Below is a small trained network, with its code and all its weights. Each question gives an input and a class and asks what happens when units are switched off, that is, made to give their printed mean instead of their output.

import numpy as np


def w(rows, s, z=0):
    codes = np.array(rows[::2]) - 128.0
    scale = np.full(codes.shape[1], s)
    scale[-1] = z or s
    return codes * scale


def norm(h):
    return h / np.sqrt((h * h).mean(-1, keepdims=True) + 1e-5)


def f(y):
    return y / 2 * (1 + np.tanh(0.7978845608 * (y + 0.044715 * y**3)))


def log_softmax(a):
    a = a - a.max(-1, keepdims=True)
    return a - np.log(np.exp(a).sum(-1, keepdims=True))


def net(x, mask):
    res = np.array(x, float).reshape(1, 4) / 4 @ E
    u = 0
    for l in range(4):
        y = f(norm(res) @ A[l][:, :-1].T + A[l][:, -1])
        res = res + np.where(mask[u : u + 5], y, B[l][:, -1]) @ B[l][:, :-1]
        u += 5
    return log_softmax(norm(res)[-1] @ U[:, :-1].T + U[:, -1])


A, B = {}, {}
E = w([
[172,49,64,137,94,130,46],'x0',
[4,61,100,49,98,140,136],'x1',
[133,95,44,101,128,242,185],'x2',
[130,130,124,128,124,124,129],'x3',
],0.0013)
A[0] = w([
[138,98,120,91,168,152,121,117],'L0N1',
[73,249,196,127,151,102,176,42],'L0N2',
[5,45,103,36,108,49,63,143],'L0N3',
[143,10,64,143,112,107,22,209],'L0N4',
[167,65,68,127,159,228,173,2],'L0N5',
],0.0019,0.00068)
B[0] = w([
[125,166,97,146,90,96,148,125],'L0N1',
[196,18,149,96,146,87,172,174],'L0N2',
[66,167,182,195,4,100,117,250],'L0N3',
[152,160,90,183,69,70,24,211],'L0N4',
[136,233,96,118,107,129,158,124],'L0N5',
],0.002,0.0013)
A[1] = w([
[205,91,162,129,133,85,129,158],'L1N1',
[166,140,123,120,220,187,201,64],'L1N2',
[129,180,99,86,134,220,186,37],'L1N3',
[129,171,100,140,116,118,67,128],'L1N4',
[207,106,2,198,127,150,34,2],'L1N5',
],0.0029,0.001)
B[1] = w([
[80,134,119,143,252,138,77,201],'L1N1',
[128,149,99,193,73,42,64,157],'L1N2',
[113,155,80,199,125,174,76,134],'L1N3',
[152,68,149,171,146,139,130,169],'L1N4',
[148,111,225,14,160,109,172,255],'L1N5',
],0.0022,0.00096)
A[2] = w([
[92,115,106,93,114,133,190,61],'L2N1',
[36,118,175,132,126,113,146,144],'L2N2',
[142,252,116,196,169,152,170,149],'L2N3',
[57,92,31,67,74,209,165,11],'L2N4',
[228,127,57,137,164,214,129,136],'L2N5',
],0.0033,0.0013)
B[2] = w([
[214,156,218,152,132,44,133,125],'L2N1',
[184,194,75,81,93,127,172,237],'L2N2',
[64,106,31,204,105,198,137,207],'L2N3',
[190,121,192,189,255,76,74,252],'L2N4',
[110,139,208,20,17,74,202,180],'L2N5',
],0.0031,0.0013)
A[3] = w([
[121,149,150,93,253,152,178,63],'L3N1',
[98,198,156,64,107,76,178,18],'L3N2',
[187,67,151,119,203,119,63,43],'L3N3',
[97,197,138,181,243,120,140,4],'L3N4',
[86,153,112,212,211,94,117,66],'L3N5',
],0.0046,0.0019)
B[3] = w([
[90,138,115,148,129,69,27,187],'L3N1',
[247,59,144,109,105,225,194,199],'L3N2',
[159,111,97,254,220,186,228,253],'L3N3',
[61,159,102,6,140,126,63,249],'L3N4',
[152,111,147,29,136,169,127,251],'L3N5',
],0.0033,0.0017)
U = w([
[59,187,116,12,218,130,47,206],'0',
[201,111,199,46,42,141,216,167],'1',
[176,82,124,254,251,138,134,188],'2',
[79,86,134,176,14,44,30,18],'3',
[63,203,24,218,58,200,199,8],'4',
],0.009,0.0017)

Each question gives the input, the list of numbers given to net, and the class t.
The units are the neurons (one row each of A and B). Each row of codes is followed by its name. A weight is (code - 128) times the scale printed after its matrix; where a second scale follows, it is the last column's (A, B and U).
mask holds one flag per neuron, layer by layer. A switched-off neuron (its flag False) gives its mean, the last column of its row in B, instead of its output. The means were averaged over made-up inputs and are rounded, as every weight is.
A unit's drop is (log p(t) with every unit on - log p(t) with that unit switched off) / (log p(t) with every unit on - log p(t) with every unit switched off).
The circuit of an input: a set's keep is (log p(t) with only the set's units on - log p(t) with every unit switched off) / (log p(t) with every unit on - log p(t) with every unit switched off). Starting from the 12 units with the biggest drops (on a tie, the unit counted first), units are removed one at a time, each time the one whose removal leaves the highest keep (on an exact tie, the one counted first), for as long as the keep stays at least 0.8.
units of the circuit, in order: the units of the circuit, biggest drop first
most important unit: the unit with the biggest drop
k most important neurons of layer l: the k neurons of layer l with the biggest drops, biggest first
drop of u: that unit's drop, to one decimal
input [-1,5,0,2], class 1: most important unit -> L0N3
input [0,-6,1,-2], class 4: units of the circuit, in order -> (L2N4; L2N3)
input [2,1,4,5], class 2: 2 most important neurons of layer 2 -> (L2N4; L2N2)
input [3,8,3,-6], class 2: units of the circuit, in order -> (L2N4; L3N3)
input [3,0,-8,4], class 2: units of the circuit, in order -> (L2N5; L3N3)
input [5,-1,1,0], class 1: 2 most important neurons of layer 1 -> (L1N5; L1N2)
input [-1,6,-8,-7], class 1: units of the circuit, in order -> (L3N2; L2N2)
input [0,-8,0,3], class 0: 2 most important neurons of layer 2 -> (L2N3; L2N2)
input [8,8,2,-7], class 2: units of the circuit, in order -> (L2N4; L3N3)
input [5,0,-2,2], class 2: 3 most important neurons of layer 2 -> (L2N5; L2N3; L2N2)
input [1,8,4,-7], class 2: 2 most important neurons of layer 2 -> (L2N4; L2N3)
input [4,0,7,-3], class 1: 3 most important neurons of layer 0 -> (L0N5; L0N3; L0N4)
input [0,-5,6,-4], class 4: 3 most important neurons of layer 0 -> (L0N5; L0N2; L0N4)
input [6,-6,3,4], class 1: most important unit -> L2N5
input [0,-7,4,-2], class 4: 2 most important neurons of layer 1 -> (L1N2; L1N3)
input [7,0,7,-2], class 1: 3 most important neurons of layer 0 -> (L0N5; L0N4; L0N3)
input [0,1,-3,3], class 1: 3 most important neurons of layer 2 -> (L2N3; L2N4; L2N2)
input [-6,-8,1,-4], class 4: 2 most important neurons of layer 1 -> (L1N5; L1N3)
input [-5,-2,-7,1], class 0: drop of L2N5 -> 0.2
input [-6,-1,5,2], class 4: units of the circuit, in order -> (L2N3)
input [3,4,4,0], class 2: drop of L3N1 -> 0.0
